Below are the code and all the weights of a small trained network. Each question names an input and a class and asks about switching units off, where a switched-off unit gives its printed mean instead of its output.

import numpy as np


def w(rows, s, z=0):
    codes = np.array(rows[::2]) - 128.0
    scale = np.full(codes.shape[1], s)
    scale[-1] = z or s
    return codes * scale


def f(y):
    return y / 2 * (1 + np.tanh(0.7978845608 * (y + 0.044715 * y**3)))


def log_softmax(a):
    a = a - a.max(-1, keepdims=True)
    return a - np.log(np.exp(a).sum(-1, keepdims=True))


def net(x, mask):
    res = np.array(x, float).reshape(1, 2) / 4 @ E
    y = f(res @ A[0][:, :-1].T + A[0][:, -1])
    res = res + np.where(mask, y, B[0][:, -1]) @ B[0][:, :-1]
    return log_softmax(res[-1] @ U[:, :-1].T + U[:, -1])


A, B = {}, {}
E = w([
[195,172,206,213],'x0',
[5,124,144,159],'x1',
],0.013)
A[0] = w([
[138,155,140,184,4],'neuron 0',
[191,144,193,254,240],'neuron 1',
[39,145,159,199,162],'neuron 2',
[196,115,122,116,236],'neuron 3',
[98,128,97,95,244],'neuron 4',
[116,80,115,181,111],'neuron 5',
[226,150,146,165,190],'neuron 6',
],0.024,0.0035)
B[0] = w([
[88,170,175,66,162],'neuron 0',
[146,71,206,65,253],'neuron 1',
[99,147,136,255,204],'neuron 2',
[160,137,58,139,191],'neuron 3',
[146,82,149,88,184],'neuron 4',
[84,142,141,123,140],'neuron 5',
[209,167,164,164,226],'neuron 6',
],0.049,0.028)
U = w([
[129,22,81,37,253],'0',
[59,88,170,226,171],'1',
[185,164,143,150,146],'2',
[58,196,145,163,38],'3',
[77,194,118,32,57],'4',
[85,137,144,76,15],'5',
[125,81,253,137,177],'6',
[148,224,9,149,97],'7',
],0.011,0.0049)

Each question gives the input, the list of numbers given to net, and the class t.
The units are the neurons (one row each of A and B). Each row of codes is followed by its name. A weight is (code - 128) times the scale printed after its matrix; where a second scale follows, it is the last column's (A, B and U).
mask holds one flag per neuron, in row order. A switched-off neuron (its flag False) gives its mean, the last column of its row in B, instead of its output. The means were averaged over made-up inputs and are rounded, as every weight is.
A unit's drop is (log p(t) with every unit on - log p(t) with that unit switched off) / (log p(t) with every unit on - log p(t) with every unit switched off).
The circuit of an input: a set's keep is (log p(t) with only the set's units on - log p(t) with every unit switched off) / (log p(t) with every unit on - log p(t) with every unit switched off). Starting from all 7 units, units are removed one at a time, each time the one whose removal leaves the highest keep (on an exact tie, the one counted first), for as long as the keep stays at least 0.8.
units of the circuit, in order: the units of the circuit, biggest drop first
unit that matters most: the unit with the biggest drop
k most important neurons: the k neurons with the biggest drops, biggest first
drop of u: that unit's drop, to one decimal
input [-5,2], class 0: units of the circuit, in order -> [neuron 6; neuron 2]
input [1,2], class 1: units of the circuit, in order -> [neuron 1; neuron 6]
input [-5,-4], class 0: unit that matters most -> neuron 6
input [2,-5], class 2: 2 most important neurons -> [neuron 3; neuron 6]
input [2,-7], class 2: 2 most important neurons -> [neuron 3; neuron 6]
input [-7,3], class 0: units of the circuit, in order -> [neuron 6; neuron 4]
input [2,-4], class 2: 3 most important neurons -> [neuron 3; neuron 6; neuron 4]
input [-5,-7], class 7: 2 most important neurons -> [neuron 1; neuron 3]
input [-6,-1], class 0: drop of neuron 6 -> 0.2
input [-6,-8], class 7: drop of neuron 1 -> 0.9
input [-1,-8], class 7: drop of neuron 3 -> 0.3
input [-6,1], class 0: drop of neuron 6 -> 0.2
